Here is a tiny trained network, its code and every weight. The questions are about switching its units off for an input and a class, where a switched-off unit gives its printed mean instead of its output.

import numpy as np


def w(rows, s, z=0):
    codes = np.array(rows[::2]) - 128.0
    scale = np.full(codes.shape[1], s)
    scale[-1] = z or s
    return codes * scale


def f(y):
    return y / 2 * (1 + np.tanh(0.7978845608 * (y + 0.044715 * y**3)))


def log_softmax(a):
    a = a - a.max(-1, keepdims=True)
    return a - np.log(np.exp(a).sum(-1, keepdims=True))


def net(x, mask):
    res = np.array(x, float).reshape(1, 6) / 4 @ E
    y = f(res @ A[0][:, :-1].T + A[0][:, -1])
    res = res + np.where(mask, y, B[0][:, -1]) @ B[0][:, :-1]
    return log_softmax(res[-1] @ U[:, :-1].T + U[:, -1])


A, B = {}, {}
E = w([
[132,91,113,120,249,120],'x0',
[148,20,121,160,111,121],'x1',
[102,142,162,210,149,94],'x2',
[160,122,101,96,117,179],'x3',
[172,184,69,176,172,55],'x4',
[69,88,87,190,124,167],'x5',
],0.014)
A[0] = w([
[109,129,114,117,138,111,3],'N0',
[184,198,156,65,136,127,146],'N1',
[40,151,199,36,135,70,196],'N2',
[103,120,160,86,90,139,102],'N3',
[71,173,128,29,169,102,82],'N4',
[165,124,153,170,175,99,150],'N5',
[37,107,169,76,128,218,234],'N6',
[103,118,119,119,249,98,131],'N7',
[156,136,88,93,80,148,100],'N8',
[107,161,192,82,212,74,165],'N9',
[168,133,123,156,212,131,105],'N10',
[119,133,167,69,114,132,118],'N11',
[206,127,66,81,112,97,177],'N12',
[141,134,162,241,113,54,100],'N13',
[85,170,195,46,151,76,120],'N14',
[171,122,99,175,116,125,92],'N15',
[82,82,90,201,111,152,175],'N16',
[225,199,113,46,118,43,121],'N17',
[156,119,185,151,137,121,64],'N18',
],0.012,0.0056)
B[0] = w([
[199,129,116,84,80,176,121],'N0',
[122,238,125,112,111,162,199],'N1',
[254,132,209,210,172,214,210],'N2',
[224,95,168,81,87,172,172],'N3',
[167,186,126,204,169,191,182],'N4',
[109,102,101,204,152,40,176],'N5',
[163,57,78,176,93,235,250],'N6',
[161,49,56,148,210,97,209],'N7',
[67,142,120,49,110,158,165],'N8',
[215,82,182,179,218,142,202],'N9',
[199,77,47,95,181,21,180],'N10',
[203,148,198,104,111,162,170],'N11',
[37,194,47,54,103,102,192],'N12',
[60,111,155,185,89,56,220],'N13',
[241,216,193,171,182,198,191],'N14',
[63,158,95,146,141,6,154],'N15',
[39,71,141,121,86,130,217],'N16',
[13,219,58,135,197,145,229],'N17',
[203,139,159,129,56,135,137],'N18',
],0.0081,0.016)
U = w([
[73,110,150,253,70,70,33],'0',
[155,75,70,134,254,47,145],'1',
[216,184,207,136,199,181,2],'2',
[70,55,62,60,78,173,212],'3',
[81,76,78,144,120,253,69],'4',
[112,217,48,39,127,168,156],'5',
[185,98,186,47,28,226,115],'6',
],0.009,0.0034)

Each question gives the input, the list of numbers given to net, and the class t.
The units are the neurons (one row each of A and B). Each row of codes is followed by its name. A weight is (code - 128) times the scale printed after its matrix; where a second scale follows, it is the last column's (A, B and U).
mask holds one flag per neuron, in row order. A switched-off neuron (its flag False) gives its mean, the last column of its row in B, instead of its output. The means were averaged over made-up inputs and are rounded, as every weight is.
A unit's drop is (log p(t) with every unit on - log p(t) with that unit switched off) / (log p(t) with every unit on - log p(t) with every unit switched off).
The circuit of an input: a set's keep is (log p(t) with only the set's units on - log p(t) with every unit switched off) / (log p(t) with every unit on - log p(t) with every unit switched off). Starting from the 12 units with the biggest drops (on a tie, the unit counted first), units are removed one at a time, each time the one whose removal leaves the highest keep (on an exact tie, the one counted first), for as long as the keep stays at least 0.8.
circuit, biggest first: the units of the circuit, biggest drop first
unit that matters most: the unit with the biggest drop
k most important neurons: the k neurons with the biggest drops, biggest first
drop when u is switched off: that unit's drop, to one decimal
input [4,-8,-8,-5,0,8], class 2: unit that matters most -> N4
input [0,6,-6,-7,2,6], class 3: circuit, biggest first -> N2, N16
input [-5,1,-8,-1,-1,8], class 3: circuit, biggest first -> N2, N14
input [-6,5,-6,0,-1,2], class 3: 2 most important neurons -> N2, N14
input [5,-5,-4,2,6,-5], class 5: 2 most important neurons -> N1, N17
input [7,-3,-8,7,-5,1], class 6: 2 most important neurons -> N17, N11
input [4,-6,-4,-7,6,-4], class 2: 2 most important neurons -> N14, N1
input [-1,2,-6,-1,-5,-7], class 2: 3 most important neurons -> N14, N2, N17
input [-1,-8,8,7,1,3], class 0: 2 most important neurons -> N2, N14
input [7,-3,-8,1,-1,-1], class 2: 2 most important neurons -> N4, N9
input [-7,-8,-4,2,-1,6], class 6: drop when N17 is switched off -> 0.1
input [-4,-6,-5,7,-8,8], class 6: drop when N3 is switched off -> 0.2
input [3,-3,-2,-7,0,2], class 2: drop when N9 is switched off -> 0.2
input [-7,-8,-8,-4,-1,1], class 2: circuit, biggest first -> N2
